Below is a small trained network, with its code and all its weights. Each question gives an input and a target symbol and asks what happens when units are switched off, that is, made to give their printed mean instead of their output.

import numpy as np


def w(rows, s, z=0):
    codes = np.array(rows[::2]) - 128.0
    scale = np.full(codes.shape[1], s)
    scale[-1] = z or s
    return codes * scale


def f(y):
    return np.maximum(y, 0)


def softmax(a):
    e = np.exp(a - a.max(-1, keepdims=True))
    return e / e.sum(-1, keepdims=True)


def log_softmax(a):
    a = a - a.max(-1, keepdims=True)
    return a - np.log(np.exp(a).sum(-1, keepdims=True))


def net(x, mask):
    ids = ['ΞΠΣΦΨαβδεζτ'.index(c) for c in x.split()]
    T = len(ids)
    res = E[ids] + P[:T]
    u = 0
    for l in range(3):
        q, k, v = (res @ M[l].T for M in (Q, K, V))
        z = softmax(np.where(np.tri(T) > 0, q @ k.T / 2**0.5, -1e9)) @ v
        res = res + np.where(mask[u], z, O[l][:, -1]) @ O[l][:, :-1]
        u += 1
        y = f(res @ A[l][:, :-1].T + A[l][:, -1])
        res = res + np.where(mask[u : u + 4], y, B[l][:, -1]) @ B[l][:, :-1]
        u += 4
    return log_softmax(res[-1] @ U[:, :-1].T + U[:, -1])


Q, K, V, O, A, B = {}, {}, {}, {}, {}, {}
E = w([
[100,144,65,124,151,117,122],'Ξ',
[171,109,114,147,144,199,95],'Π',
[216,106,155,152,147,223,59],'Σ',
[77,165,91,116,135,118,128],'Φ',
[210,173,93,92,180,150,106],'Ψ',
[90,147,73,109,167,134,154],'α',
[128,163,121,96,162,85,65],'β',
[104,143,91,133,144,157,119],'δ',
[125,126,86,155,151,169,103],'ε',
[119,120,110,124,132,180,111],'ζ',
[214,124,196,202,254,57,183],'τ',
],0.019)
P = w([
[180,96,59,179,157,184,4],'0',
[164,115,118,104,200,177,65],'1',
[141,75,139,97,185,136,104],'2',
[136,41,159,91,168,107,147],'3',
[129,30,172,86,139,82,196],'4',
[115,47,193,79,100,71,253],'5',
],0.0072)
Q[0] = w([
[206,220,139,1,181,19,108],'0.h1',
[29,159,136,112,101,106,38],'0.h1',
],0.0065)
K[0] = w([
[167,196,24,68,202,2,127],'0.h1',
[21,187,130,129,26,169,119],'0.h1',
],0.0063)
V[0] = w([
[78,104,171,129,95,254,92],'0.h1',
[97,202,47,44,44,32,143],'0.h1',
],0.006)
O[0] = w([
[182,173,150,105,211,106,88,113],'0.h1',
[255,76,195,159,129,183,25,3],'0.h1',
],0.0069,0.004)
A[0] = w([
[136,138,125,113,149,101,139,124],'0.n1',
[98,138,112,111,116,100,139,129],'0.n2',
[113,117,119,120,112,101,119,107],'0.n3',
[103,133,122,145,4,168,143,7],'0.n4',
],0.023,0.016)
B[0] = w([
[62,121,111,151,51,89,143,252],'0.n1',
[191,77,147,140,140,169,74,225],'0.n2',
[66,144,196,133,134,171,147,148],'0.n3',
[248,191,225,89,50,127,124,128],'0.n4',
],0.013,0.0041)
Q[1] = w([
[146,113,103,121,237,82,253],'1.h1',
[165,196,134,18,199,166,141],'1.h1',
],0.0061)
K[1] = w([
[149,123,66,127,126,171,253],'1.h1',
[199,108,181,123,162,195,118],'1.h1',
],0.0081)
V[1] = w([
[2,104,179,200,210,151,110],'1.h1',
[109,116,101,171,132,211,208],'1.h1',
],0.007)
O[1] = w([
[216,138,71,119,97,121,156,192],'1.h1',
[134,93,189,137,98,50,2,4],'1.h1',
],0.0077,0.0022)
A[1] = w([
[70,168,160,65,109,59,1,31],'1.n1',
[6,149,121,182,128,124,193,151],'1.n2',
[238,190,66,76,122,92,167,30],'1.n3',
[75,83,104,153,130,255,77,1],'1.n4',
],0.009,0.0052)
B[1] = w([
[178,54,165,135,255,223,117,202],'1.n1',
[200,157,64,80,87,117,114,255],'1.n2',
[121,90,218,154,203,189,77,216],'1.n3',
[142,146,3,176,130,96,100,230],'1.n4',
],0.012,0.0015)
Q[2] = w([
[120,181,164,252,131,138,132],'2.h1',
[198,105,127,169,139,162,169],'2.h1',
],0.016)
K[2] = w([
[145,143,56,3,208,196,46],'2.h1',
[175,68,96,212,188,171,140],'2.h1',
],0.012)
V[2] = w([
[2,80,77,88,216,225,121],'2.h1',
[148,218,98,203,112,150,71],'2.h1',
],0.0071)
O[2] = w([
[147,130,218,2,102,132,106,254],'2.h1',
[56,29,115,124,74,159,133,173],'2.h1',
],0.0079,0.006)
A[2] = w([
[4,185,239,155,104,143,79,8],'2.n1',
[36,183,172,71,143,45,182,126],'2.n2',
[112,114,191,115,181,169,114,138],'2.n3',
[180,59,184,134,177,207,87,86],'2.n4',
],0.014,0.015)
B[2] = w([
[110,102,40,70,149,182,65,128],'2.n1',
[36,131,215,231,136,22,152,160],'2.n2',
[162,3,92,95,195,80,171,254],'2.n3',
[80,254,74,156,45,184,125,235],'2.n4',
],0.012,0.0074)
U = w([
[211,136,96,81,22,192,62,244],'Ξ',
[245,4,171,114,179,113,127,111],'Π',
[131,148,118,117,123,138,113,46],'Σ',
[59,236,163,131,31,120,131,191],'Φ',
[120,131,127,125,87,146,119,57],'Ψ',
[136,128,130,130,97,147,116,64],'α',
[108,124,145,166,97,188,121,107],'β',
[125,126,135,142,91,167,121,75],'δ',
[122,128,126,127,93,143,116,56],'ε',
[122,122,128,140,101,159,113,71],'ζ',
[184,201,78,144,211,109,84,67],'τ',
],0.011)

Each question gives the input, a string of symbols that net reads in full, and the target symbol t.
The units are the heads (2 rows each of Q, K, V and O) and the neurons (one row each of A and B). Each row of codes is followed by its name. A weight is (code - 128) times the scale printed after its matrix; where a second scale follows, it is the last column's (O, A, B and U).
mask holds one flag per unit, layer by layer, with each layer's heads first. A switched-off unit (its flag False) gives its mean, the last column of its rows in O or B, instead of its output. The means were averaged over made-up inputs and are rounded, as every weight is.
A unit's drop is (log p(t) with every unit on - log p(t) with that unit switched off) / (log p(t) with every unit on - log p(t) with every unit switched off).
The circuit of an input: a set's keep is (log p(t) with only the set's units on - log p(t) with every unit switched off) / (log p(t) with every unit on - log p(t) with every unit switched off). Starting from the 12 units with the biggest drops (on a tie, the unit counted first), units are removed one at a time, each time the one whose removal leaves the highest keep (on an exact tie, the one counted first), for as long as the keep stays at least 0.8.
units of the circuit, in order: the units of the circuit, biggest drop first
top k neurons: the k neurons with the biggest drops, biggest first
top k neurons in layer l: the k neurons of layer l with the biggest drops, biggest first
drop of u: that unit's drop, to one decimal
input Ξ β τ Σ, target τ: units of the circuit, in order => (0.h1; 2.h1; 0.n1)
input β ζ Ψ Ψ β ζ, target Π: top 3 neurons => (2.n4; 0.n1; 1.n1)
input Ψ β β τ, target τ: units of the circuit, in order => (1.n2; 2.h1; 0.h1)
input β τ β β, target τ: units of the circuit, in order => (2.h1; 1.h1)
input δ β ζ Ψ β, target Π: units of the circuit, in order => (2.n4)
input Ψ β Φ Ψ β τ, target τ: units of the circuit, in order => (1.n2; 0.n1; 2.h1)
input Ψ Ψ Ψ β Ψ, target Φ: top 2 neurons => (0.n1; 2.n3)
input Σ ζ Σ, target Π: units of the circuit, in order => (0.h1; 0.n2; 2.n4; 1.n1)
input Σ α Σ, target Π: units of the circuit, in order => (0.h1; 2.n4; 0.n2; 1.n1)
input τ β δ, target τ: top 2 neurons in layer 0 => (0.n1; 0.n2)
input Ψ ε β ζ Ψ ζ, target Π: top 3 neurons => (0.n1; 1.n1; 1.n3)
input δ Φ δ, target Π: top 4 neurons => (0.n2; 0.n1; 2.n4; 1.n1)
input ζ Ψ Ψ, target Π: units of the circuit, in order => (2.n4; 0.n1)
input β Φ α, target Ξ: top 3 neurons in layer 1 => (1.n2; 1.n3; 1.n1)
input Ψ β Φ, target Ξ: top 2 neurons => (2.n3; 2.n2)
input Φ τ Ξ Ψ, target τ: top 3 neurons => (0.n1; 2.n3; 2.n4)
input ζ β ζ β τ β, target τ: units of the circuit, in order => (2.h1)
input β β δ ζ δ, target Π: top 4 neurons => (2.n4; 0.n1; 1.n1; 1.n3)
input β δ Ψ β Ψ Ψ, target Φ: top 3 neurons => (0.n1; 0.n2; 2.n3)
input τ α α, target τ: top neuron => (1.n4)
input β β Ψ α, target Ξ: top 2 neurons in layer 1 => (1.n2; 1.n4)
input β β β β, target Φ: top 2 neurons => (2.n3; 2.n2)
input Ψ ζ β β Ψ Φ, target Ξ: top 2 neurons => (2.n3; 0.n2)
input Φ β β β, target Φ: top 2 neurons => (0.n2; 2.n3)
input β Ψ β β α δ, target Ξ: drop of 1.h1 => 0.1
input ε Ψ ζ ε Ψ, target Π: drop of 1.h1 => 0.9
input ζ β Ψ τ α, target τ: drop of 1.n4 => 0.2
input Ψ Σ Ψ δ Ξ, target Ξ: drop of 2.n3 => 1.3
input β τ Ψ Ξ, target τ: top neuron => (1.n4)
